Below are the code and all the weights of a small trained network. Each question names an input and a class and asks about switching units off, where a switched-off unit gives its printed mean instead of its output.

import numpy as np


def w(rows, s, z=0):
    codes = np.array(rows[::2]) - 128.0
    scale = np.full(codes.shape[1], s)
    scale[-1] = z or s
    return codes * scale


def norm(h):
    return h / np.sqrt((h * h).mean(-1, keepdims=True) + 1e-5)


def f(y):
    return y / 2 * (1 + np.tanh(0.7978845608 * (y + 0.044715 * y**3)))


def log_softmax(a):
    a = a - a.max(-1, keepdims=True)
    return a - np.log(np.exp(a).sum(-1, keepdims=True))


def net(x, mask):
    res = np.array(x, float).reshape(1, 6) / 4 @ E
    u = 0
    for l in range(2):
        y = f(norm(res) @ A[l][:, :-1].T + A[l][:, -1])
        res = res + np.where(mask[u : u + 4], y, B[l][:, -1]) @ B[l][:, :-1]
        u += 4
    return log_softmax(norm(res)[-1] @ U[:, :-1].T + U[:, -1])


A, B = {}, {}
E = w([
[184,158,169,116,136,156,171,90,148,177],'x0',
[128,116,150,155,158,216,104,9,94,51],'x1',
[66,174,98,216,85,121,121,219,127,83],'x2',
[182,46,148,77,77,113,47,118,244,111],'x3',
[134,98,147,123,122,100,166,66,75,148],'x4',
[99,72,65,77,141,51,98,203,86,94],'x5',
],0.011)
A[0] = w([
[142,56,122,89,110,92,69,182,204,114,108],'0.n1',
[100,179,113,145,135,140,122,164,123,151,1],'0.n2',
[136,133,126,122,109,54,162,252,166,177,90],'0.n3',
[80,116,88,133,139,72,121,219,38,96,204],'0.n4',
],0.034,0.0069)
B[0] = w([
[122,77,94,62,209,108,146,118,214,58,230],'0.n1',
[153,141,147,101,129,155,139,118,189,140,168],'0.n2',
[93,163,102,172,108,111,98,195,2,141,242],'0.n3',
[132,129,155,215,9,128,30,165,71,180,253],'0.n4',
],0.016,0.034)
A[1] = w([
[137,86,119,110,128,178,20,143,199,62,113],'1.n1',
[117,255,132,156,159,180,169,185,126,180,35],'1.n2',
[181,112,145,45,147,103,150,100,109,206,4],'1.n3',
[93,146,76,109,165,75,112,238,30,133,183],'1.n4',
],0.035,0.0013)
B[1] = w([
[141,194,100,131,74,128,110,217,100,123,193],'1.n1',
[151,74,55,33,149,110,34,143,182,5,194],'1.n2',
[106,159,159,198,87,114,204,160,90,158,160],'1.n3',
[160,199,141,192,9,175,104,163,177,100,253],'1.n4',
],0.016,0.042)
U = w([
[124,128,176,147,146,124,248,67,61,190,2],'0',
[160,100,89,17,190,126,132,108,171,88,124],'1',
[142,166,121,162,58,140,111,165,87,130,216],'2',
],0.012,0.0031)

Each question gives the input, the list of numbers given to net, and the class t.
The units are the neurons (one row each of A and B). Each row of codes is followed by its name. A weight is (code - 128) times the scale printed after its matrix; where a second scale follows, it is the last column's (A, B and U).
mask holds one flag per neuron, layer by layer. A switched-off neuron (its flag False) gives its mean, the last column of its row in B, instead of its output. The means were averaged over made-up inputs and are rounded, as every weight is.
A unit's drop is (log p(t) with every unit on - log p(t) with that unit switched off) / (log p(t) with every unit on - log p(t) with every unit switched off).
The circuit of an input: a set's keep is (log p(t) with only the set's units on - log p(t) with every unit switched off) / (log p(t) with every unit on - log p(t) with every unit switched off). Starting from all 8 units, units are removed one at a time, each time the one whose removal leaves the highest keep (on an exact tie, the one counted first), for as long as the keep stays at least 0.8.
units of the circuit, in order: the units of the circuit, biggest drop first
most important unit: the unit with the biggest drop
top k neurons: the k neurons with the biggest drops, biggest first
k most important neurons of layer l: the k neurons of layer l with the biggest drops, biggest first
drop of u: that unit's drop, to one decimal
input [-6,4,4,8,-5,0], class 1: most important unit	0.n1
input [0,5,-5,-5,-7,-2], class 1: units of the circuit, in order	[0.n4; 0.n3]
input [1,6,-7,-8,6,-6], class 0: top 4 neurons	[0.n3; 1.n4; 0.n4; 1.n3]
input [-8,-2,-8,-1,2,-4], class 0: top 4 neurons	[0.n3; 0.n4; 0.n1; 1.n4]
input [8,-1,5,-6,8,-8], class 1: top 3 neurons	[0.n4; 0.n3; 1.n2]
input [5,5,2,3,-1,5], class 1: top 4 neurons	[0.n4; 0.n3; 0.n1; 1.n4]
input [-5,0,2,5,1,-3], class 1: top 2 neurons	[0.n1; 0.n4]
input [-7,-5,-6,7,3,2], class 1: top 2 neurons	[0.n1; 0.n4]
input [5,2,-2,-3,-8,-5], class 1: top 3 neurons	[0.n4; 0.n1; 0.n3]
input [3,-1,-8,5,8,-8], class 0: top 3 neurons	[0.n3; 0.n4; 1.n4]
input [4,-1,-1,-5,-1,-1], class 1: 2 most important neurons of layer 1	[1.n2; 1.n4]
input [6,7,-1,5,7,-5], class 0: drop of 1.n4	0.4
input [-1,7,-3,5,-3,7], class 1: drop of 0.n4	0.3
input [-4,1,1,6,0,1], class 1: units of the circuit, in order	[0.n1]
input [0,8,5,8,-1,2], class 1: drop of 0.n1	0.5
input [-4,1,-2,8,0,-6], class 1: drop of 1.n4	0.2
